Below are the code and all the weights of a small trained network. Each question names an input and a class and asks about switching units off, where a switched-off unit gives its printed mean instead of its output.

import numpy as np


def w(rows, s, z=0):
    codes = np.array(rows[::2]) - 128.0
    scale = np.full(codes.shape[1], s)
    scale[-1] = z or s
    return codes * scale


def f(y):
    return np.maximum(y, 0)


def log_softmax(a):
    a = a - a.max(-1, keepdims=True)
    return a - np.log(np.exp(a).sum(-1, keepdims=True))


def net(x, mask):
    res = np.array(x, float).reshape(1, 7) / 4 @ E
    y = f(res @ A[0][:, :-1].T + A[0][:, -1])
    res = res + np.where(mask, y, B[0][:, -1]) @ B[0][:, :-1]
    return log_softmax(res[-1] @ U[:, :-1].T + U[:, -1])


A, B = {}, {}
E = w([
[141,222,107,197,106,161,166,138,125,125,92,73],'x0',
[124,164,112,146,123,139,129,130,124,125,120,107],'x1',
[124,16,137,179,87,110,81,70,133,149,14,18],'x2',
[230,209,117,46,173,142,83,89,89,142,149,36],'x3',
[143,122,132,105,116,117,139,136,142,118,125,137],'x4',
[169,160,167,145,95,142,38,115,54,57,110,219],'x5',
[135,142,227,191,89,71,164,2,188,158,149,158],'x6',
],0.0066)
A[0] = w([
[171,177,220,171,110,94,143,17,182,205,151,166,87],'neuron 1',
[37,182,130,223,100,135,128,225,193,134,59,171,15],'neuron 2',
[121,215,153,118,189,106,186,174,118,98,247,178,70],'neuron 3',
[156,62,108,106,108,151,91,92,139,185,121,116,241],'neuron 4',
[145,111,85,113,168,80,254,106,203,179,162,58,39],'neuron 5',
[196,175,237,141,85,174,54,98,99,40,70,182,2],'neuron 6',
[207,218,133,158,148,175,165,96,77,110,158,35,77],'neuron 7',
[224,145,149,58,212,109,59,92,160,165,125,91,24],'neuron 8',
],0.0081,0.0078)
B[0] = w([
[186,141,68,110,138,181,145,196,161,207,108,154,244],'neuron 1',
[134,87,181,102,132,185,169,94,145,138,162,202,197],'neuron 2',
[118,149,179,165,78,85,82,124,109,147,31,64,253],'neuron 3',
[77,236,142,133,107,158,111,160,202,120,102,145,255],'neuron 4',
[50,118,58,199,118,128,87,149,77,110,201,122,204],'neuron 5',
[36,117,78,250,163,106,142,187,123,117,214,126,201],'neuron 6',
[63,70,156,105,150,105,163,127,168,116,103,242,225],'neuron 7',
[122,7,187,167,93,109,186,94,148,97,149,165,188],'neuron 8',
],0.011,0.0069)
U = w([
[124,165,135,115,147,128,124,106,143,118,151,132,246],'0',
[118,155,145,102,155,125,125,125,147,112,156,147,207],'1',
[97,10,188,101,102,125,142,88,134,138,157,183,34],'2',
[86,110,67,174,156,103,88,140,74,117,211,102,30],'3',
[187,147,75,85,171,162,106,175,120,136,119,146,173],'4',
[120,148,186,191,87,106,86,90,142,140,49,62,9],'5',
[128,165,129,105,158,121,132,110,142,114,144,127,200],'6',
],0.012,0.013)

Each question gives the input, the list of numbers given to net, and the class t.
The units are the neurons (one row each of A and B). Each row of codes is followed by its name. A weight is (code - 128) times the scale printed after its matrix; where a second scale follows, it is the last column's (A, B and U).
mask holds one flag per neuron, in row order. A switched-off neuron (its flag False) gives its mean, the last column of its row in B, instead of its output. The means were averaged over made-up inputs and are rounded, as every weight is.
A unit's drop is (log p(t) with every unit on - log p(t) with that unit switched off) / (log p(t) with every unit on - log p(t) with every unit switched off).
The circuit of an input: a set's keep is (log p(t) with only the set's units on - log p(t) with every unit switched off) / (log p(t) with every unit on - log p(t) with every unit switched off). Starting from all 8 units, units are removed one at a time, each time the one whose removal leaves the highest keep (on an exact tie, the one counted first), for as long as the keep stays at least 0.8.
units of the circuit, in order: the units of the circuit, biggest drop first
k most important neurons: the k neurons with the biggest drops, biggest first
drop when u is switched off: that unit's drop, to one decimal
input [2,-3,-8,-2,-5,-7,8], class 4: units of the circuit, in order -> (neuron 1)
input [-8,0,-2,-6,6,-3,-4], class 1: units of the circuit, in order -> (neuron 8; neuron 4)
input [8,8,5,-1,7,4,-4], class 0: 3 most important neurons -> (neuron 3; neuron 1; neuron 8)
input [5,1,2,8,7,4,-3], class 2: units of the circuit, in order -> (neuron 7; neuron 8)
input [-8,2,4,-6,-5,-4,-4], class 1: 2 most important neurons -> (neuron 3; neuron 4)
input [-6,-7,1,-5,0,-6,-4], class 0: 2 most important neurons -> (neuron 4; neuron 6)
input [6,5,-7,-8,3,-7,-5], class 2: 4 most important neurons -> (neuron 2; neuron 4; neuron 1; neuron 6)
input [4,3,7,-4,2,-7,-6], class 3: 3 most important neurons -> (neuron 5; neuron 3; neuron 1)
input [-8,-5,3,5,-5,6,-7], class 1: 3 most important neurons -> (neuron 4; neuron 8; neuron 1)
input [-8,-1,7,-1,6,3,1], class 1: 2 most important neurons -> (neuron 3; neuron 4)
input [2,3,7,-2,0,-5,7], class 4: 2 most important neurons -> (neuron 1; neuron 3)
input [6,-3,1,0,-5,-8,-6], class 3: 2 most important neurons -> (neuron 5; neuron 1)
input [-4,-2,-5,8,7,-8,3], class 2: 3 most important neurons -> (neuron 8; neuron 7; neuron 6)
input [5,3,8,8,-4,-5,-2], class 2: units of the circuit, in order -> (neuron 7)
input [-7,-4,-6,-7,7,1,7], class 1: 3 most important neurons -> (neuron 1; neuron 8; neuron 7)
input [-5,-6,2,-4,-7,4,7], class 4: drop when neuron 1 is switched off -> 0.5
input [1,0,3,1,-1,3,7], class 4: drop when neuron 1 is switched off -> 0.7
input [-6,3,-2,6,-1,-7,8], class 4: drop when neuron 1 is switched off -> 2.0
